Here is a tiny trained network, its code and every weight. The questions are about switching its units off for an input and a class, where a switched-off unit gives its printed mean instead of its output.

import numpy as np


def w(rows, s, z=0):
    codes = np.array(rows[::2]) - 128.0
    scale = np.full(codes.shape[1], s)
    scale[-1] = z or s
    return codes * scale


def f(y):
    return y / 2 * (1 + np.tanh(0.7978845608 * (y + 0.044715 * y**3)))


def log_softmax(a):
    a = a - a.max(-1, keepdims=True)
    return a - np.log(np.exp(a).sum(-1, keepdims=True))


def net(x, mask):
    res = np.array(x, float).reshape(1, 5) / 4 @ E
    y = f(res @ A[0][:, :-1].T + A[0][:, -1])
    res = res + np.where(mask, y, B[0][:, -1]) @ B[0][:, :-1]
    return log_softmax(res[-1] @ U[:, :-1].T + U[:, -1])


A, B = {}, {}
E = w([
[151,180,154,127,45],'x0',
[14,102,97,82,75],'x1',
[177,78,79,125,90],'x2',
[141,64,209,144,91],'x3',
[101,136,127,255,96],'x4',
],0.009)
A[0] = w([
[107,50,137,108,76,226],'neuron 1',
[185,76,158,161,171,168],'neuron 2',
[187,90,166,138,144,176],'neuron 3',
[74,62,49,68,132,128],'neuron 4',
[106,108,41,56,123,124],'neuron 5',
[157,183,181,235,115,223],'neuron 6',
[254,135,143,163,70,169],'neuron 7',
[61,59,71,75,117,178],'neuron 8',
[84,30,113,108,77,159],'neuron 9',
[118,161,145,249,120,244],'neuron 10',
[90,48,70,123,113,173],'neuron 11',
[186,69,122,134,233,179],'neuron 12',
[93,164,163,239,161,176],'neuron 13',
[110,173,164,230,152,208],'neuron 14',
[158,100,135,139,253,255],'neuron 15',
[106,77,69,228,58,203],'neuron 16',
[180,194,30,161,59,218],'neuron 17',
[102,132,179,103,68,206],'neuron 18',
[86,42,116,109,87,155],'neuron 19',
[170,148,62,86,239,184],'neuron 20',
[66,238,167,132,89,205],'neuron 21',
[102,186,121,103,21,181],'neuron 22',
[159,182,56,85,201,191],'neuron 23',
[98,202,114,43,59,162],'neuron 24',
[103,89,68,222,66,211],'neuron 25',
[243,84,167,154,102,193],'neuron 26',
[206,76,163,142,109,173],'neuron 27',
],0.0077,0.0026)
B[0] = w([
[146,146,202,140,115,207],'neuron 1',
[105,152,96,47,98,184],'neuron 2',
[126,152,116,58,71,178],'neuron 3',
[59,69,172,126,113,227],'neuron 4',
[51,93,142,133,165,212],'neuron 5',
[117,45,123,93,154,254],'neuron 6',
[190,100,140,58,46,236],'neuron 7',
[81,95,186,113,108,236],'neuron 8',
[129,134,212,164,112,213],'neuron 9',
[121,62,109,136,191,248],'neuron 10',
[71,104,191,154,131,200],'neuron 11',
[132,166,67,63,106,197],'neuron 12',
[79,66,82,118,206,216],'neuron 13',
[103,62,85,114,185,219],'neuron 14',
[151,139,43,87,122,209],'neuron 15',
[152,115,160,230,191,244],'neuron 16',
[255,138,119,200,174,222],'neuron 17',
[149,175,150,90,120,193],'neuron 18',
[126,132,218,168,104,200],'neuron 19',
[148,130,20,129,168,213],'neuron 20',
[96,147,101,63,157,218],'neuron 21',
[155,194,123,102,158,214],'neuron 22',
[142,121,39,152,200,205],'neuron 23',
[73,175,153,108,167,219],'neuron 24',
[151,125,157,229,200,237],'neuron 25',
[131,123,153,35,38,232],'neuron 26',
[124,144,160,52,60,196],'neuron 27',
],0.008,0.0059)
U = w([
[182,99,170,126,84,140],'0',
[121,210,144,76,72,139],'1',
[81,76,100,91,124,130],'2',
[105,162,81,197,30,6],'3',
[189,166,76,146,146,134],'4',
[102,121,192,189,120,107],'5',
[109,127,112,161,181,141],'6',
[94,169,68,211,5,5],'7',
],0.011)

Each question gives the input, the list of numbers given to net, and the class t.
The units are the neurons (one row each of A and B). Each row of codes is followed by its name. A weight is (code - 128) times the scale printed after its matrix; where a second scale follows, it is the last column's (A, B and U).
mask holds one flag per neuron, in row order. A switched-off neuron (its flag False) gives its mean, the last column of its row in B, instead of its output. The means were averaged over made-up inputs and are rounded, as every weight is.
A unit's drop is (log p(t) with every unit on - log p(t) with that unit switched off) / (log p(t) with every unit on - log p(t) with every unit switched off).
The circuit of an input: a set's keep is (log p(t) with only the set's units on - log p(t) with every unit switched off) / (log p(t) with every unit on - log p(t) with every unit switched off). Starting from the 12 units with the biggest drops (on a tie, the unit counted first), units are removed one at a time, each time the one whose removal leaves the highest keep (on an exact tie, the one counted first), for as long as the keep stays at least 0.8.
units of the circuit, in order: the units of the circuit, biggest drop first
most important unit: the unit with the biggest drop
top k neurons: the k neurons with the biggest drops, biggest first
drop of u: that unit's drop, to one decimal
input [2,-5,1,6,8], class 2: units of the circuit, in order => [neuron 13; neuron 6]
input [-8,5,8,-6,0], class 6: units of the circuit, in order => [neuron 26; neuron 7]
input [6,-1,-3,4,6], class 6: units of the circuit, in order => [neuron 13; neuron 10]
input [-3,-5,3,-1,-7], class 4: most important unit => neuron 20
input [-5,-1,-5,4,-2], class 4: units of the circuit, in order => [neuron 4; neuron 5; neuron 15]
input [5,4,3,-4,3], class 6: units of the circuit, in order => [neuron 26; neuron 25]
input [-7,-8,-5,-6,2], class 4: units of the circuit, in order => [neuron 15; neuron 20]
input [-3,-8,0,-2,5], class 2: top 3 neurons => [neuron 6; neuron 13; neuron 14]
input [2,7,-4,-6,3], class 6: top 2 neurons => [neuron 26; neuron 7]
input [2,7,-3,-1,1], class 1: units of the circuit, in order => [neuron 10; neuron 6]
input [-7,-6,-1,-4,4], class 4: drop of neuron 12 => 0.2
input [8,0,7,-8,8], class 4: drop of neuron 17 => 0.5
input [0,-5,2,2,-4], class 1: drop of neuron 22 => 0.0
input [5,1,7,-6,-2], class 4: units of the circuit, in order => [neuron 17]
input [-7,-7,5,1,-3], class 1: drop of neuron 12 => 0.1
